Where the symbols take the objects:
Q924 ω Q751
Q924 λ Q640
Q924 θ Q315
Q924 ζ Q430
Q924 η Q95
Q924 ε Q113
Q461 ω Q222
Q461 λ Q663
Q461 θ Q537
Q461 ζ Q774
Q461 η Q406
Q461 ε Q324
Q406 ω Q537
Q406 λ Q324
Q406 θ Q540
Q406 ζ Q280
Q406 η Q77
Q406 ε Q461
Q141 ω Q102
Q141 λ Q204
Q141 θ Q663
Q141 ζ Q192
Q141 η Q263
Q141 ε Q400
Q95 ω Q315
Q95 λ Q113
Q95 θ Q243
Q95 ζ Q421
Q95 η Q225
Q95 ε Q924
Q218 ω Q809
Q218 λ Q806
Q218 θ Q622
Q218 ζ Q751
Q218 η Q661
Q218 ε Q286
Q775 ω Q611
Q775 λ Q135
Q775 θ Q640
Q775 ζ Q547
Q775 η Q933
Q775 ε Q386
Q286 ω Q617
Q286 λ Q224
Q286 θ Q809
Q286 ζ Q587
Q286 η Q218
Q286 ε Q806
Q77 ω Q540
Q77 λ Q461
Q77 θ Q41
Q77 ζ Q885
Q77 η Q94
Q77 ε Q406
Q430 ω Q924
Q430 λ Q933
Q430 θ Q95
Q430 ζ Q632
Q430 η Q421
Q430 ε Q682
Q328 ω Q135
Q328 λ Q553
Q328 θ Q386
Q328 ζ Q537
Q328 η Q71
Q328 ε Q911
Q118 ω Q839
Q118 λ Q540
Q118 θ Q898
Q118 ζ Q13
Q118 η Q553
Q118 ε Q41
Q661 ω Q622
Q661 λ Q286
Q661 θ Q713
Q661 ζ Q315
Q661 η Q624
Q661 ε Q218
Q806 ω Q241
Q806 λ Q243
Q806 θ Q617
Q806 ζ Q476
Q806 η Q286
Q806 ε Q224
Q243 ω Q624
Q243 λ Q751
Q243 θ Q593
Q243 ζ Q225
Q243 η Q224
Q243 ε Q315
Q617 ω Q423
Q617 λ Q593
Q617 θ Q942
Q617 ζ Q286
Q617 η Q809
Q617 ε Q241
Q324 ω Q760
Q324 λ Q102
Q324 θ Q222
Q324 ζ Q15
Q324 η Q461
Q324 ε Q663
Q421 ω Q95
Q421 λ Q682
Q421 θ Q225
Q421 ζ Q135
Q421 η Q284
Q421 ε Q430
Q135 ω Q421
Q135 λ Q898
Q135 θ Q284
Q135 ζ Q328
Q135 η Q386
Q135 ε Q632
Q204 ω Q280
Q204 λ Q423
Q204 θ Q885
Q204 ζ Q622
Q204 η Q400
Q204 ε Q942
Q751 ω Q218
Q751 λ Q476
Q751 θ Q661
Q751 ζ Q924
Q751 η Q315
Q751 ε Q587
Q386 ω Q284
Q386 λ Q632
Q386 θ Q611
Q386 ζ Q71
Q386 η Q775
Q386 ε Q135
Q942 ω Q774
Q942 λ Q524
Q942 θ Q280
Q942 ζ Q809
Q942 η Q204
Q942 ε Q423
Q540 ω Q71
Q540 λ Q222
Q540 θ Q547
Q540 ζ Q77
Q540 η Q41
Q540 ε Q537
Q423 ω Q15
Q423 λ Q192
Q423 θ Q774
Q423 ζ Q617
Q423 η Q942
Q423 ε Q524
Q400 ω Q885
Q400 λ Q942
Q400 θ Q102
Q400 ζ Q713
Q400 η Q141
Q400 ε Q204
Q911 ω Q632
Q911 λ Q118
Q911 θ Q135
Q911 ζ Q222
Q911 η Q328
Q911 ε Q553
Q553 ω Q898
Q553 λ Q41
Q553 θ Q632
Q553 ζ Q760
Q553 η Q911
Q553 ε Q118
Q713 ω Q400
Q713 λ Q809
Q713 θ Q141
Q713 ζ Q624
Q713 η Q192
Q713 ε Q622
Q263 ω Q663
Q263 λ Q400
Q263 θ Q324
Q263 ζ Q524
Q263 η Q15
Q263 ε Q141
Q885 ω Q77
Q885 λ Q774
Q885 θ Q94
Q885 ζ Q400
Q885 η Q102
Q885 ε Q280
Q640 ω Q476
Q640 λ Q284
Q640 θ Q587
Q640 ζ Q933
Q640 η Q113
Q640 ε Q611
Q284 ω Q225
Q284 λ Q430
Q284 θ Q12
Q284 ζ Q386
Q284 η Q611
Q284 ε Q421
Q774 ω Q461
Q774 λ Q263
Q774 θ Q406
Q774 ζ Q942
Q774 η Q280
Q774 ε Q15
Q113 ω Q587
Q113 λ Q611
Q113 θ Q751
Q113 ζ Q682
Q113 η Q924
Q113 ε Q640
Q13 ω Q118
Q13 λ Q77
Q13 θ Q553
Q13 ζ Q663
Q13 η Q760
Q13 ε Q94
Q94 ω Q41
Q94 λ Q406
Q94 θ Q118
Q94 ζ Q102
Q94 η Q13
Q94 ε Q77
Q224 ω Q593
Q224 λ Q315
Q224 θ Q241
Q224 ζ Q12
Q224 η Q806
Q224 ε Q243
Q537 ω Q328
Q537 λ Q760
Q537 θ Q71
Q537 ζ Q406
Q537 η Q540
Q537 ε Q222
Q15 ω Q324
Q15 λ Q141
Q15 θ Q461
Q15 ζ Q423
Q15 η Q774
Q15 ε Q263
Q809 ω Q942
Q809 λ Q241
Q809 θ Q204
Q809 ζ Q218
Q809 η Q622
Q809 ε Q617
Q71 ω Q386
Q71 λ Q911
Q71 θ Q775
Q71 ζ Q540
Q71 η Q547
Q71 ε Q328
Q587 ω Q286
Q587 λ Q12
Q587 θ Q218
Q587 ζ Q113
Q587 η Q751
Q587 ε Q476
Q760 ω Q553
Q760 λ Q94
Q760 θ Q911
Q760 ζ Q324
Q760 η Q222
Q760 ε Q13
Q102 ω Q94
Q102 λ Q280
Q102 θ Q13
Q102 ζ Q141
Q102 η Q663
Q102 ε Q885
Q524 ω Q263
Q524 λ Q713
Q524 θ Q15
Q524 ζ Q241
Q524 η Q423
Q524 ε Q192
Q624 ω Q713
Q624 λ Q218
Q624 θ Q192
Q624 ζ Q243
Q624 η Q593
Q624 ε Q661
Q663 ω Q13
Q663 λ Q885
Q663 θ Q760
Q663 ζ Q263
Q663 η Q324
Q663 ε Q102
Q933 ω Q640
Q933 λ Q386
Q933 θ Q113
Q933 ζ Q839
Q933 η Q682
Q933 ε Q775
Q476 ω Q806
Q476 λ Q225
Q476 θ Q286
Q476 ζ Q640
Q476 η Q587
Q476 ε Q12
Q611 ω Q12
Q611 λ Q421
Q611 θ Q476
Q611 ζ Q775
Q611 η Q640
Q611 ε Q284
Q682 ω Q113
Q682 λ Q775
Q682 θ Q924
Q682 ζ Q898
Q682 η Q430
Q682 ε Q933
Q315 ω Q661
Q315 λ Q587
Q315 θ Q624
Q315 ζ Q95
Q315 η Q243
Q315 ε Q751
Q632 ω Q430
Q632 λ Q839
Q632 θ Q421
Q632 ζ Q911
Q632 η Q135
Q632 ε Q898
Q898 ω Q682
Q898 λ Q547
Q898 θ Q430
Q898 ζ Q553
Q898 η Q632
Q898 ε Q839
Q547 ω Q775
Q547 λ Q328
Q547 θ Q933
Q547 ζ Q41
Q547 η Q839
Q547 ε Q71
Q622 ω Q204
Q622 λ Q617
Q622 θ Q400
Q622 ζ Q661
Q622 η Q713
Q622 ε Q809
Q280 ω Q406
Q280 λ Q15
Q280 θ Q77
Q280 ζ Q204
Q280 η Q885
Q280 ε Q774
Q225 ω Q243
Q225 λ Q924
Q225 θ Q224
Q225 ζ Q284
Q225 η Q12
Q225 ε Q95
Q12 ω Q224
Q12 λ Q95
Q12 θ Q806
Q12 ζ Q611
Q12 η Q476
Q12 ε Q225
Q839 ω Q933
Q839 λ Q71
Q839 θ Q682
Q839 ζ Q118
Q839 η Q898
Q839 ε Q547
Q593 ω Q192
Q593 λ Q661
Q593 θ Q524
Q593 ζ Q224
Q593 η Q241
Q593 ε Q624
Q41 ω Q547
Q41 λ Q537
Q41 θ Q839
Q41 ζ Q94
Q41 η Q118
Q41 ε Q540
Q241 ω Q524
Q241 λ Q624
Q241 θ Q423
Q241 ζ Q806
Q241 η Q617
Q241 ε Q593
Q222 ω Q911
Q222 λ Q13
Q222 θ Q328
Q222 ζ Q461
Q222 η Q537
Q222 ε Q760
Q192 ω Q141
Q192 λ Q622
Q192 θ Q263
Q192 ζ Q593
Q192 η Q524
Q192 ε Q713

The rows follow the links: the fewer symbols apart two objects are, the more alike their rows tend to be.

Each row is also shifted at random along 4 hidden directions that mean nothing.

Known rows, each with its object:
[146, -50, -66, 121, -115, 85, 54, -98, -65, 51, -45, 103, 106, 67, 16, 133, -133, 59, 43, -8, 201, 69, 192, -49, -12]; object Q461
[-106, 81, 67, -61, -10, 139, 27, -19, 1, -54, -52, -51, 34, -103, -14, -54, -3, 108, -32, -7, -67, -3, -22, 168, 107]; object Q624
[-24, -86, -21, 40, -82, 14, 93, 48, -66, 15, -22, -8, 7, 7, 58, -53, -26, -43, -4, -73, -6, 43, 16, 1, -87]; object Q547
[-9, 39, -65, 52, 63, -100, 41, -75, 24, 19, 67, -18, 27, 40, -98, 1, -16, -10, 111, 46, 72, 7, -78, 18, -15]; object Q102
[16, -138, -45, 92, -36, 162, 131, 26, -33, 75, -52, -48, -16, 14, 2, 71, -77, 30, -18, -11, 79, 61, 202, -140, -20]; object Q118
[-59, -84, -13, -18, 34, -199, -33, 119, -37, -5, 64, -41, -5, 73, 42, -111, 64, -130, 7, -39, -53, -21, -167, 29, -100]; object Q898
[-56, -66, -247, -64, 182, -207, 45, 11, 7, -22, 71, -125, -187, -11, 118, -66, 38, -165, 33, 54, -101, -72, -144, -15, -98]; object Q632
[-44, -101, -133, 56, 6, -1, 110, 45, -23, 33, -6, -107, -90, 3, 9, -16, -17, -44, 12, -37, 10, -11, 0, -33, -74]; object Q328
[-42, 31, 128, -19, -81, 152, -21, 52, 24, -43, -44, -42, 74, -17, -39, 27, 6, 96, -78, -9, 5, -4, 28, -19, 129]; object Q661
[36, 42, 112, -2, -83, 79, -107, 78, 17, -3, -41, -38, 24, 45, -4, 59, 97, 14, -91, 27, -9, -17, 23, -238, 137]; object Q224
[101, -30, -279, 86, 39, 9, 129, -161, 29, 13, 37, -25, -74, 11, -6, 157, -119, -8, 98, 87, 159, -4, 80, -120, -7]; object Q663
[-4, -76, -129, -88, 166, -103, -1, -14, 37, 5, 28, -5, -172, -74, 77, -15, -41, -103, -32, 9, -97, -75, -1, 66, -94]; object Q933
[-16, 64, -218, 5, -48, -25, 60, 25, 71, -168, 45, -153, -131, 42, 49, 109, 52, 17, 34, 99, 39, -69, -63, -291, 53]; object Q622
[83, -38, -1, 46, 10, 37, -13, -61, 55, -31, 119, 135, 12, 6, -104, 81, -66, 82, 66, -7, 67, 45, 45, 146, -35]; object Q15
[24, 63, 84, -31, -120, 14, 10, -37, -5, 47, -101, -1, 64, -22, 26, 9, -47, -66, -87, -31, 27, -50, -18, -114, 67]; object Q225
[-70, 107, -21, -15, 145, -118, -25, -10, 88, -49, 84, -12, -92, -9, -127, -38, 86, 61, 109, 48, -51, -28, -83, 65, -46]; object Q263
[24, 67, -33, 50, -30, 116, 171, -155, 23, 17, -20, 55, 20, -67, -35, 51, -98, 87, 89, 41, 75, 85, 118, -37, -13]; object Q885
[44, 64, 55, -61, -9, 11, -134, -49, -51, 31, -50, 53, 37, -52, 56, -60, 39, -30, -63, -23, -82, -21, -68, 200, 82]; object Q751
[-76, -104, 29, 82, -20, -62, 23, 155, -24, 54, 10, -110, 11, 105, -81, -39, 43, -41, -3, -73, 31, -16, -46, -80, -60]; object Q911
[4, 9, -13, -28, -15, -103, 0, -7, 74, 44, 17, -79, -56, -3, -37, 26, -10, -160, -61, 1, 2, -104, -147, -160, 39]; object Q924
[41, 27, -118, 45, 92, -32, 3, -117, -91, 69, -31, 41, 6, -14, 35, -45, -3, 17, 102, 17, 16, 46, 48, 186, -39]; object Q77
[99, -87, -93, -17, -31, 34, 59, -104, 71, 54, 51, 14, -85, -66, 14, 104, -126, -130, -71, -5, 23, -52, -29, -43, 19]; object Q113
[77, 9, -61, -32, -55, -4, -32, -84, -5, 34, -48, -1, -8, -26, 59, 57, -64, -90, -80, -15, 31, -76, -31, -11, 71]; object Q12
[-24, 16, 15, -43, 27, -80, 23, -11, 90, 57, 29, -55, -99, -53, -52, -19, 7, -135, -44, -10, -74, -79, -140, -92, 0]; object Q640
[-76, 9, -94, -81, 102, -70, 100, -16, -19, -6, -49, -48, -113, -80, 150, -93, -8, -76, 0, 35, -116, -8, 10, -55, -91]; object Q135

The symbols that take the first to the second take the third to the fourth, perhaps in another order. What is the fourth?
Answer with the object's name.
A [105, -122, 4, 21, -75, -2, -17, 21, 93, 45, 74, 36, -70, 18, -53, 129, -68, -124, -88, -49, 36, -59, -17, -162, -15]
B [87, -90, -161, -53, 68, 69, 85, -119, 75, 36, 24, 43, -225, -152, 54, 92, -125, -81, -54, -2, -66, -47, 98, 21, -62]
C [60, -103, 178, -8, -77, -15, -75, 54, 49, 57, 59, 113, 28, 5, -70, 11, -37, -88, -91, -107, -20, -16, -41, 53, -46]
D Q430

A [-41, 64, 115, -73, -19, -40, 19, -63, 23, 64, -35, 4, 36, -79, -19, -88, -29, -103, -55, -35, -72, -38, -128, 69, 35]
B [-61, 30, 126, -67, 29, -100, -21, -2, 63, 69, 30, -7, -20, -57, -77, -102, 28, -126, -45, -48, -108, -48, -189, 65, -8]
C [-62, -32, 250, -61, 29, -193, -160, 171, 19, 39, 22, 58, 51, 67, -75, -111, 79, -82, -67, -99, -85, -62, -113, 64, -92]
D Q775

A [121, -11, -24, 105, -72, 133, 44, -76, -115, 74, -96, 102, 78, 25, 57, 54, -40, 83, 47, -5, 92, 112, 235, -37, -29]
B [-55, -61, -44, 55, 132, -3, 37, 52, -19, 88, 0, -109, -56, 35, -35, -29, 77, -14, 43, 47, -19, 37, 45, -111, -15]
C [-48, -4, 88, -56, 2, -67, 13, 87, 6, 6, -68, -4, -33, 3, 69, -35, 12, -42, -62, -15, -57, -33, 70, -196, -83]
D Q284

A [-40, 96, 49, 36, 30, -44, 19, 3, 81, -25, 47, 9, -25, 24, -137, 10, 58, 82, 89, 28, 9, 4, -15, -83, -33]
B [92, -24, -147, 16, -173, 216, 97, -81, 0, -143, 6, 42, -6, -47, 106, 152, -125, 109, -11, 10, 93, 35, 116, -4, 57]
C [-21, 13, 138, -24, -55, -15, 5, 87, 59, 42, -66, 3, -63, -7, -20, 15, 17, -35, -88, -43, -44, -55, 79, -259, -66]
D Q328

A [-66, -37, 101, -32, 38, -66, -178, 135, 46, -46, 105, -72, 71, 84, -130, -19, 88, -10, -53, -23, -10, -70, -216, 158, 113]
B [-44, 54, -66, -100, 130, 141, 15, -98, 21, -19, -18, -64, -90, -155, 53, -28, 5, 36, -30, 80, -120, 1, -4, 158, 131]
C [97, -92, 26, 88, 24, -8, -108, 2, -110, 84, 30, 118, 111, 87, -15, -18, 28, 12, 52, -34, 50, 98, 51, 197, -41]
D Q77

A [105, -66, -53, 91, -28, -48, -41, -61, -64, 48, 32, 95, 123, 98, -35, 49, -74, 3, 68, -27, 156, 37, 32, 134, -25]
B [22, -167, -57, 73, 20, 125, 86, 12, -48, 76, 1, -16, 1, 3, -11, 43, -82, 14, -6, -27, 51, 58, 133, 40, -35]
C [-5, -34, 49, 15, -127, 51, -79, 74, 13, -101, 66, -3, 95, 55, -55, 38, -4, 58, -43, -61, 60, -23, -98, 138, 73]
D Q400

A [-125, 125, 232, -19, -157, 63, -31, 103, -14, -78, -56, -25, 154, 19, -69, -89, 69, 120, -30, -70, -19, 13, -84, 64, 75]
B [-53, -14, -141, -36, 82, -12, -34, 24, 75, -78, 79, -161, -109, -10, -59, 51, 35, -3, -20, 44, -12, -99, -141, 44, 109]
C [61, -123, -269, 42, 271, -159, -99, -37, -33, 65, 154, -49, -136, 50, -9, -18, 78, -103, 108, 71, -31, -5, -105, 209, -38]
D Q94

A [89, -158, -92, 4, -52, 82, -98, 1, 19, -91, 149, 38, 40, 28, -38, 119, -94, 23, -52, -49, 82, -30, -81, 321, 85]
B [-18, 50, -87, 16, -135, 172, 103, -10, 35, -105, -55, -88, -47, -35, 26, 103, -33, 105, -33, 18, 51, -29, 66, -162, 86]
C [-4, 120, 163, -58, -48, 34, -121, 6, -46, 28, -90, 28, 70, -38, 28, -87, 101, 9, -68, -15, -95, -2, -38, 51, 98]
D Q243

A [227, -133, -157, -3, -55, 37, -138, -94, -25, 13, 48, 88, -17, 11, 79, 153, -102, -96, -93, -28, 86, -62, 3, 143, 79]
B [-14, 57, 205, -22, -120, -116, -116, 66, -4, 51, -55, -5, 140, 72, -53, -47, 34, -101, -92, -66, 25, -75, -148, -74, 64]
C [-19, 109, -127, -66, 82, 45, 80, -85, 47, -127, -22, 3, -94, -74, 85, 58, -36, 128, 56, 113, -4, 0, 136, -67, -4]
D Q192

A [19, 23, -108, -3, -97, 52, 23, -15, 20, -156, 47, -12, -3, 15, 64, 71, -19, 62, 18, 30, 53, -1, -28, -27, 43]
B [171, -121, -234, -15, 76, -1, -156, -37, 41, -22, 118, -26, -134, 13, 50, 148, 11, -107, -58, 64, 10, -78, -70, 47, 110]
C [60, -29, -59, -15, -95, 71, -14, -35, -13, -153, 73, 96, 77, 13, 86, 70, -69, 74, 16, 10, 69, 50, 2, 143, 31]
D Q224

A [-25, 59, 161, -74, -64, 38, 37, -91, -7, 73, -64, 69, 87, -119, 4, -90, -79, -61, -64, -58, -63, 8, -56, 147, 34]
B [44, -78, -81, -16, 25, 103, -62, 12, 60, -47, 62, -65, -44, -4, -18, 119, -20, 11, -66, 46, 25, -43, -11, 8, 136]
C [26, 116, 62, -26, -123, 33, -16, -32, -24, 38, -152, -28, 27, -23, 57, 11, 9, -27, -87, -12, 3, -59, 32, -184, 81]
D Q241

A [113, -195, -46, 110, 36, 78, -25, 33, -53, 78, 62, 43, 29, 82, -14, 78, -24, -7, 13, 7, 84, 88, 124, 4, -15]
B [-49, -47, -124, 19, -17, 80, 186, -34, -54, 27, -65, -59, -90, -80, 91, -56, -50, -19, 22, -37, -42, 38, 65, 18, -81]
C [-80, 152, -141, -78, 58, -13, 84, -60, 29, -159, -12, -68, -81, -72, 107, -29, 33, 77, 73, 117, -56, -6, -24, -61, 22]
D Q263

A [31, -109, 0, -12, -64, 11, 51, 27, -61, -7, -17, 71, 34, 1, 138, -12, -79, -55, -36, -44, 1, 54, 73, -12, -89]
B [64, -62, 1, -18, -50, 9, 24, -59, 56, 50, 35, 24, -26, -45, -17, 62, -94, -123, -76, -32, 8, -47, -61, -29, 17]
C [4, -63, -146, 41, 211, -63, -25, -17, -45, 79, 60, -51, -91, 14, -5, -52, 79, -41, 82, 65, -51, 38, -23, 98, -25]
D Q898

A [-65, 134, -89, -125, 136, 40, 67, -142, -4, -129, -18, 53, -31, -152, 121, -70, -45, 134, 83, 88, -89, 46, 65, 245, -12]
B [8, 5, 79, -27, -70, 233, 7, -14, 16, -26, -44, 2, 53, -64, 11, 61, -43, 94, -84, 17, 6, 26, 104, -3, 136]
C [-24, -153, 94, 89, -54, 54, 17, 115, -55, 74, 1, -5, 103, 85, -69, -14, -27, 8, -27, -92, 66, 52, 51, 36, -50]
D Q461

A [-52, 164, 19, -94, 53, 151, 32, -82, -8, 13, -128, -66, -73, -164, 83, -70, 77, 52, -35, 84, -155, 18, 54, -48, 126]
B [43, -52, 195, -38, -98, 53, -13, -41, 10, 74, 20, 148, 98, -72, -37, -36, -96, -75, -86, -108, -32, 30, -45, 192, -4]
C [44, -16, -219, 55, 111, -111, 36, -119, -9, 35, 62, -25, -31, 33, -30, 37, -50, -37, 112, 53, 99, -23, -55, 95, -22]
D Q942

